Each row of numbers stands for one node and depends on some of the facts below. Use the named rows to name the rest.

Named rows:
[ 13  15   5  -7  -6  -3  -5  -2  -1 -11  20  11  -7  -3  -5  18  -2  -3
  19  12 -14  17  -6  -5   1   0   6  21  -3]: tremi
[ -5  -6   5  -8   5  -4   5   4   2  -6  -7   6  24  -2  -3 -10   4  -3
  -6 -14  17  -5  -5  -4 -10  -5  -2 -18  -7]: badru
[ -7 -14 -17  -8   7  -4  16  -1  -2   4  -7   6  28  -3  -5  -6  -1  -4
  -4 -13   7  -4  -6   3 -12   5   9 -20  -9]: dipagre
[  8  -8   1  -8  -8  -4  11  -1  -1  18  -4   6   6  -2  -3   4  -1  -1
  -6 -15 -15  -4  -5   3   5  -5  -1   7   4]: lozul
[ 10 -14  14  -9  -8  -5   4   5  -1  -2  -7  -2   3  -2  -2  -8  -1  -1
  -7 -16  -8  -7  -5   8  -4  -5   1  -1   6]: plima
[ 10  11 -18  -6  -8  -3  18  -3  -4  11   9  -3  -9  -4  -3  23  -1  -3
  21  31 -16  -2  -7  -2  -7  18  11  -1   8]: ritoda
[ -4   0  16  -8  14  -4  -8  11   8 -13   2  18  21  -3  -6  -7   0  -5
  -1 -15  24  -4  -8  -6 -13   2  -2 -19  -4]: lutor
[ -3 -16 -15  -8  -5   5   4  -3  -3  14  -6   2  -1  -2   4  10  -2  -1
  -5 -14 -15  -2  -7  28  -9  14  19 -17  -8]: ladis
[ -4 -16   9  -9  18  -5  -5   7  10  -8  -7  24  35  -4  -7   5  -1  -2
  -5 -19   9  13  -9  -4 -11  -4  -1 -18  -9]: rabran
[ -2 -15   8  -7  -9  -6  -7  -3   0  -6  -8  -9 -11  10  13  -8  -1  15
  -6 -16   0  -5  -4  20   1  -3  -3 -17  -7]: klinen
[  4  -6  19 -10  21   5  -5  -1  -1  -3  -8  19 -11   8  -3  -4  -1  -1
  -5 -13 -11  -5  -1  -4   0  -6  14 -10  16]: ledir
[ -6  -6  16  -8  -8  -7  -4   4   4 -12  -1  -7  24  -3  -5 -11   3  -5
  -5 -13  27  -6  -5  -6 -12  -5  -2 -18  -8]: skalis
[ 12   8  13  -8  -8  -6   1  -2  11 -13  22   1  -7  -2  -5  10  -1  -2
  14   9 -15   6  -5  -4   0  -4   2  26  -8]: grotan
[  5   8  -8  15  -8  -3  -7  -5  -2  -5  -2  -9 -13  -2   9   8   0   4
  11  20  -9  -3   4  -5   5   1  -4  -2   8]: drobadok
[  3  26 -10  15  -7  -5   6  -2  -3  -3  -4  -7 -11  -1  -3   3  -2  -1
   5  30  -6  -2  17  -4   3  -5  -2  26  10]: mufik
[ -5 -13  -1   3   3  -4  -8  -3  -1   3  -8  -8  -2   4   0  -9   3  -2
  -7 -16  31  -5  -5  -3 -11   1  -3 -20  -8]: loke
[ -2   8 -17  -7  -6   0  23  -3  -3  -1   6  -6  -7  -3  -5  15  -2  -2
  23  46 -16   8  -5   0  -3   6  16   0  -7]: tobre
[  3   9  -8  14  -7  -4  -7  -4  -3  -4  -1  -8 -13  -2   9   7  -1   4
  10  21  -9  -4   5  -4   7   1  -3  -3   7]: lidrupak
[  0 -12   2  -9  -1   0  13  -1  -1   0  -7   5  -2   2  -3   3   0   1
  -5 -12 -14  -3  -2   2   5  -6   4  -3  -3]: ruko
[  9   4  14  -9  32   2  -6  -1  -2   4  -9  16 -13   6   2  10   3  -1
  -5 -14   1  -6  -4  -4   1  -5  -1 -10  14]: bisi
[  4  10   6  -7  -8  -6  16  -3  -1 -13   8  -8 -11  -2  -5  -3  -1  -1
   8  29 -14  -4   1  -5   4  -7  -1  22  -2]: gugal

How the nodes are related:
Ψ: is of sort; π: refers to; Ξ: belongs to class
babrubra	Ψ	571; badol	Ψ	435; badru	Ψ	292; beskor	Ψ	292; bisi	Ψ	515; bogos	Ψ	435
botil	Ψ	292; bradere	Ψ	292; bralimas	Ψ	515; braten	Ψ	515; bregras	Ψ	292; brugrar	Ψ	435
brunas	Ψ	292; bruplur	Ψ	435; bruzak	Ψ	435; bunan	Ψ	868; dadrul	Ψ	292; dagras	Ψ	868
derik	Ψ	926; dibar	Ψ	868; dipagre	Ψ	292; diskos	Ψ	435; dobe	Ψ	435; dopan	Ψ	868
dranel	Ψ	435; draru	Ψ	292; dregren	Ψ	435; dreli	Ψ	868; dreze	Ψ	571; dribrestok	Ψ	435
driflir	Ψ	435; drobadok	Ψ	435; druste	Ψ	435; dugru	Ψ	515; fabro	Ψ	435; famim	Ψ	868
feze	Ψ	435; fleklam	Ψ	515; fliskekas	Ψ	435; flivi	Ψ	515; flofaze	Ψ	515; galun	Ψ	435
geklak	Ψ	435; geplibrun	Ψ	292; gitru	Ψ	515; gobrum	Ψ	435; grabos	Ψ	435; graki	Ψ	435
griklel	Ψ	515; grobrun	Ψ	571; grotan	Ψ	435; gubrer	Ψ	435; gugal	Ψ	435; guse	Ψ	292
gutri	Ψ	292; kalir	Ψ	868; kletren	Ψ	926; klinen	Ψ	868; klostus	Ψ	292; kubralas	Ψ	435
ladis	Ψ	868; lakla	Ψ	868; laklabar	Ψ	292; ledir	Ψ	868; lidon	Ψ	435; lidrupak	Ψ	435
lisivul	Ψ	435; loke	Ψ	292; lotras	Ψ	292; lozul	Ψ	515; lutaplas	Ψ	435; lutor	Ψ	926
makel	Ψ	435; mobrim	Ψ	435; mufik	Ψ	435; musken	Ψ	292; nepok	Ψ	435; niflim	Ψ	292
nikabem	Ψ	868; patrizu	Ψ	571; pinus	Ψ	571; plasur	Ψ	292; plebri	Ψ	435; plima	Ψ	868
pubradrul	Ψ	926; rabran	Ψ	571; ritoda	Ψ	435; rogron	Ψ	515; ruko	Ψ	515; sezek	Ψ	435
skalis	Ψ	926; skapo	Ψ	435; skatrin	Ψ	515; skiflu	Ψ	292; skiskim	Ψ	435; soluk	Ψ	292
stiflin	Ψ	571; stuflolol	Ψ	868; suli	Ψ	292; tegas	Ψ	435; tobre	Ψ	435; trago	Ψ	515
tramosim	Ψ	292; tremi	Ψ	435; trenal	Ψ	515; trigros	Ψ	515; trilin	Ψ	435; trozivem	Ψ	926
tubak	Ψ	292; tupem	Ψ	435; vomil	Ψ	515; vuba	Ψ	435; zaklo	Ψ	926; zaperi	Ψ	435
zasom	Ψ	435; zedregran	Ψ	435; zeduk	Ψ	435; zeval	Ψ	868; zoto	Ψ	435; badol	π	bruzak
beskor	π	gubrer; bisi	π	famim; bogos	π	gutri; botil	π	ledir; bradere	π	skapo; bralimas	π	dranel
braten	π	geklak; bregras	π	makel; brugrar	π	feze; brunas	π	fabro; dagras	π	trozivem; dibar	π	skiflu
dipagre	π	ladis; dobe	π	bralimas; dopan	π	nepok; dranel	π	lutaplas; draru	π	loke; dregren	π	graki
dreze	π	dribrestok; dribrestok	π	brugrar; driflir	π	grabos; drobadok	π	lidrupak; druste	π	zasom; famim	π	botil
feze	π	skatrin; fleklam	π	tupem; fliskekas	π	bregras; flofaze	π	kalir; galun	π	brunas; gitru	π	badol
gobrum	π	zeduk; grabos	π	nikabem; graki	π	flofaze; griklel	π	lutor; grobrun	π	niflim; grotan	π	fleklam
gubrer	π	driflir; gugal	π	zedregran; guse	π	patrizu; gutri	π	bradere; kalir	π	zoto; kletren	π	rogron
klinen	π	plima; klostus	π	laklabar; kubralas	π	grotan; ladis	π	galun; lakla	π	braten; laklabar	π	gitru
ledir	π	dopan; lidrupak	π	ruko; lisivul	π	gugal; loke	π	trilin; lotras	π	zaklo; lozul	π	mobrim
lutaplas	π	vuba; lutor	π	pinus; mobrim	π	lakla; musken	π	plasur; nepok	π	tegas; niflim	π	ritoda
nikabem	π	druste; patrizu	π	tobre; pinus	π	drobadok; plasur	π	sezek; plima	π	skalis; rabran	π	bogos
ritoda	π	guse; rogron	π	kubralas; ruko	π	draru; sezek	π	grobrun; skalis	π	kletren; skapo	π	lozul
skatrin	π	dobe; skiflu	π	gobrum; skiskim	π	lotras; soluk	π	fliskekas; tegas	π	dreze; tobre	π	dipagre
tramosim	π	bisi; trilin	π	dagras; trozivem	π	rabran; tupem	π	zaperi; vuba	π	soluk; zaperi	π	vomil
zasom	π	klostus; zedregran	π	dibar; zeduk	π	klinen; zoto	π	beskor; babrubra	Ξ	f; badol	Ξ	b
badru	Ξ	b; beskor	Ξ	b; bisi	Ξ	c; bogos	Ξ	a; botil	Ξ	a; bradere	Ξ	a
bralimas	Ξ	d; braten	Ξ	c; bregras	Ξ	c; brugrar	Ξ	b; brunas	Ξ	c; bruplur	Ξ	c
bruzak	Ξ	b; bunan	Ξ	b; dadrul	Ξ	d; dagras	Ξ	a; derik	Ξ	a; dibar	Ξ	b
dipagre	Ξ	b; diskos	Ξ	f; dobe	Ξ	a; dopan	Ξ	b; dranel	Ξ	e; draru	Ξ	a
dregren	Ξ	a; dreli	Ξ	c; dreze	Ξ	a; dribrestok	Ξ	b; driflir	Ξ	a; drobadok	Ξ	a
druste	Ξ	a; dugru	Ξ	b; fabro	Ξ	b; famim	Ξ	f; feze	Ξ	a; fleklam	Ξ	e
fliskekas	Ξ	c; flivi	Ξ	a; flofaze	Ξ	a; galun	Ξ	a; geklak	Ξ	d; geplibrun	Ξ	c
gitru	Ξ	f; gobrum	Ξ	a; grabos	Ξ	b; graki	Ξ	a; griklel	Ξ	a; grobrun	Ξ	b
grotan	Ξ	d; gubrer	Ξ	a; gugal	Ξ	b; guse	Ξ	c; gutri	Ξ	a; kalir	Ξ	a
kletren	Ξ	a; klinen	Ξ	a; klostus	Ξ	a; kubralas	Ξ	b; ladis	Ξ	c; lakla	Ξ	e
laklabar	Ξ	a; ledir	Ξ	b; lidon	Ξ	b; lidrupak	Ξ	a; lisivul	Ξ	a; loke	Ξ	a
lotras	Ξ	e; lozul	Ξ	f; lutaplas	Ξ	b; lutor	Ξ	d; makel	Ξ	a; mobrim	Ξ	b
mufik	Ξ	e; musken	Ξ	d; nepok	Ξ	a; niflim	Ξ	a; nikabem	Ξ	c; patrizu	Ξ	d
pinus	Ξ	d; plasur	Ξ	a; plebri	Ξ	a; plima	Ξ	f; pubradrul	Ξ	d; rabran	Ξ	d
ritoda	Ξ	f; rogron	Ξ	e; ruko	Ξ	b; sezek	Ξ	c; skalis	Ξ	b; skapo	Ξ	e
skatrin	Ξ	d; skiflu	Ξ	a; skiskim	Ξ	c; soluk	Ξ	d; stiflin	Ξ	a; stuflolol	Ξ	f
suli	Ξ	f; tegas	Ξ	a; tobre	Ξ	b; trago	Ξ	f; tramosim	Ξ	d; tremi	Ξ	d
trenal	Ξ	d; trigros	Ξ	c; trilin	Ξ	b; trozivem	Ξ	c; tubak	Ξ	a; tupem	Ξ	f
vomil	Ξ	c; vuba	Ξ	c; zaklo	Ξ	c; zaperi	Ξ	a; zasom	Ξ	a; zedregran	Ξ	e
zeduk	Ξ	a; zeval	Ξ	a; zoto	Ξ	b

Which node is each row?
No name comes twice in this set of rows, the named rows included.
[ -3   2  12   0  31  -4  -9  -2   0   2  -9  -4 -11   8   3  -9  10  -1
  -6 -15  37  -7  -5  -5 -11   2  -4 -20   5] -> botil
[ -3   0 -18  20  -8  -3  -6  -5  -4   8   2 -10 -12  -2   8  17  -2  -1
  19  33 -16   4  -4   9  -2  28  -2 -15  -7] -> galun
[ 18  13   7  -4  -9  -6  11  -2  -1 -11  15  -8 -10  -3  -4   2  -1  -1
   2  14 -14  -5  -4  -5   0  -5  -2  26  11] -> tupem
[ 21  -2  20 -10  19   3  -7   3  -1   9  -8  22 -12   1   3   5   0  -1
  -5 -15  -4  -6  -5  -5  -5  -4   8 -14  32] -> famim
[ -2 -15   9  -8  -8  -7   6  -1   3  -5  -6  -7  -5   2  -2  -7   0   2
  -6 -15  -4  -4  -6  13   2  -6  -2   8  -8] -> vomil
[  9 -14   6  -9  -8   1   0   2  -2  13  -8   8   4  -2   0  -1  -1  -2
  -6 -16 -13  -4  -6   5  -1  -5   5  -5  12] -> stuflolol
[ -4   0  15  -7   7  -5  -8   6   8 -13   8  17  29  -4  -6 -10   0  -5
  -4 -14  20  -3  -8  -6 -12   4  -1 -18  -7] -> pubradrul
[  1   1 -13   3  22  12 -10  27  -5  17  -6 -12 -12  -2   4  24  -3  -3
  -4  16 -16  37  -4  -6  17   1  -4  33  11] -> skiskim
[ -5   8  14   6  11  -4  -6  -3   5  13   6   8  26   0  -4 -11   6  -4
  -9 -16  16  -5  -6  -4 -10   8  -2   5  -8] -> bregras
[ -5 -17 -17  -9  16  -4  18  -2  -1   2  -9   9  32  -3  -3   2  -1  -1
  -5 -16   3   2  -7   4 -10  -4   8 -20  -8] -> grobrun
[ -5   9  21  -7  13  -5  -6  -1  25   4  15  28  37  -1  -7 -10   0  -5
  -7 -16   6  -3  -6  -6 -11  13   1   3  -9] -> soluk
[ -3 -17   9 -10  25  -5  -6  12   9 -10  -9  27  27  -3  -6   9   0  -3
  -5 -19  14  10  -9  -5 -11  -5  -1 -20  -8] -> pinus

Now the same nodes, written a new way:
Some rows with their names:
[  0   3  15   0  12  -9  11  -5  -1  -7 -15  -8 -14  -4  10  18  10 -11
   8 -10  -1  -9  14   1  -3  -3]: nikabem
[-13   1  -5   0  -7  11   1  -4  11  16  10  -3  14  -5  -3 -19   6   6
  -3  -8  -5   7   0  -2  18  14]: botil
[  2  -2 -11  18 -18   6   0  -2  -8  17   9  -2   2   0  12  -8 -10 -10
  10 -15   3   5 -17 -14  10 -13]: trago
[  2  -5  11  -2 -12   2   1   1   0 -13   2 -19 -13  -4  -8   0   1  -3
   1   6  -2  -4 -13 -21 -10  -4]: ritoda
[  9  -3 -13  12  -8  11   4   0  -1   8   8  -2   5   1  16 -16  -3 -25
   5  -9  -3   7  -7  -2  18  12]: bisi
[  5   3 -13  11   5  11 -14  -1   6  13  -6  -6  10  -5  -2 -21  -1   9
  -6   1   2   4   9   5   8   1]: draru
[  6   3 -13  11   6  10 -16   0   6  13  -7  -6   9  -7  -3 -24  -2  11
  -6   0   3   5   9   6   6   0]: loke
[ 12  -3   5  -4   4   0  -3   2   5 -18 -10 -13 -13  -7  -5   6   8 -18
  -2  16  -4  -3  -5  -6  -8  11]: sezek
[  3  10  -9   4  -5   8 -13  -6   3   3   4 -17   7 -22   1  -8  10   2
   3  10  -4  -2 -13  -3   5  11]: plasur
[  2   2   2 -16  -1  -2  -4  18  -4  -8  -2  15   5  16 -14   4  -5   5
   6   7  -6   9   7  -5 -17   0]: zeduk
[  2   2   2 -18  -1  -2  -3  19  -5  -6  -4  14   5  16 -15   5  -4   5
   6   5  -5   8   7  -4 -15   1]: gobrum
[-11  18  -4 -30  17  -2 -19  11  -8  -1   3   5  16  -4  -8   2   5  34
   0   5  -7  -4   2  13  -4  23]: skalis
[-11 -15   7  -5  -5  -4  14   0  17   8  11   9  -7   4  -8   2  -2  -8
  -9   0   3   5   1  -4  -2  -2]: feze
[ -7  -9   4  -8   1  -7  17  -3  17  -1   9  10  -2   9  -8   3  -1  -9
 -11   2   2   2  -1   2   7   6]: brugrar
[  6   4   0 -16   7  -4   3  12  -1 -13  -2  12   6  18 -10   8  -4   2
   1  11  -6   3   5  -1  -6   8]: gugal
[  7  17 -13   4   2   5 -11  -8   0  -6   5 -16   9 -20   2  -5  11  -2
   0  19  -6  -6 -20   1  10  21]: dipagre
[  5   1   2  -5   5  -5   5   1   5 -14  -6   6  -2  12  -6   8   0  -5
  -3   8  -2  -2   2   2   2   3]: lidon
[-12   5   6 -16  10   3 -14  -4   3   7   3  -8   2 -15   0  -2  11  24
  -3  -1   0  -8   5   6  -1  10]: derik
[  7   7 -18   8 -15   5  -8   9 -19   6  14  16  13   3  11   0  -9   0
  11  -3  -2  10 -10   2  -1  -3]: fleklam
[  8  -4   5  -5   7  -1   1   6   7  -8 -12   0  -4   4  -5   5   2 -15
  -2   9  -5   3  10  -2  -6   1]: skiskim
[ -8 -15  10  -7  -8   1  14   2  15   1   7   8  -1  11  -8  -7   0  -6
  -7  -4  -1   5   4  -5   4   4]: tegas

Which node is each row?
No name comes twice in this set of rows, the named rows included.
[ -6  -8  12  -1  -9   0   5   5   4  -1  -2  -2  -6   7 -12  -1  -3   1
   1  -4   0   3   3 -16  -4 -16] -> diskos
[-12  -2  11 -21  -4  -5  -2  22 -11   1   9   0  -6  11 -12   0 -10  19
   9 -15   0   1   5  -7 -20   0] -> plima
[-19 -16  19 -13  -8   1  15   3   3   0  14  -9 -14   6  -4 -14  -5  10
  -2 -25   3  -5   5  -9   2   3] -> famim
[ -1  -1   6 -12  13  -9   9   0  -1 -13   0  -1 -11   2   4   6  -1   2
  -4  -4   4 -11   1  11  -3  12] -> bunan
[ -7   9  -8   9  -9   7 -12  -2   1  10   7   0  14 -12   1  -6   4  13
   0   5  -1   5  -1   4   5   0] -> lotras
[-10   6   5 -16  17   3 -14  -2   5   7  -2 -10   2 -20  -1   0  13  14
  -4   2  -3  -8   6  10   0  17] -> zaklo
[  8   9 -10  23 -10   4   5  -9 -10   9  -1  -1   5  -3  21   4   2 -18
  15 -10  -2   3  -7  -7  12 -15] -> flofaze
[ 11   2 -14  15  -8   5  -2  -4 -10   9   7   1   4  -4  15  -6  -4 -16
   8  -6   1   6 -11  -3   8  -3] -> flivi
[ -2   2  16  -3   5  -9  10  -6  -4  -6  -7  -7 -13  -4   9  13   6  -1
   6 -12   1  -9  10   2  -5  -6] -> kalir
[  1 -11   8  -2   9  -3  -2   2  -4  -6  -4   0 -14   1   4  -7  -5  13
 -10  -7  10  -8  13  15 -10  -2] -> lakla
[ 22   1 -23  17   5   7  -3  -6  -6   3  -2   0   6   4  19 -15 -11 -14
   0  -4   5  -1  -6   7  16   2] -> ruko
[ -5  16 -15  -6  -3   5 -16  11  -2  13   6   6  20  -1 -10  -6   2  15
   9   5  -6  10  -1  -1  -2   8] -> skiflu
[  3  -7  10 -11  14  -5   5   6   0  -4  -6  -5 -14  -2   2   2   3  -5
  -3  -4   1  -6  10   7  -9  10] -> dreli

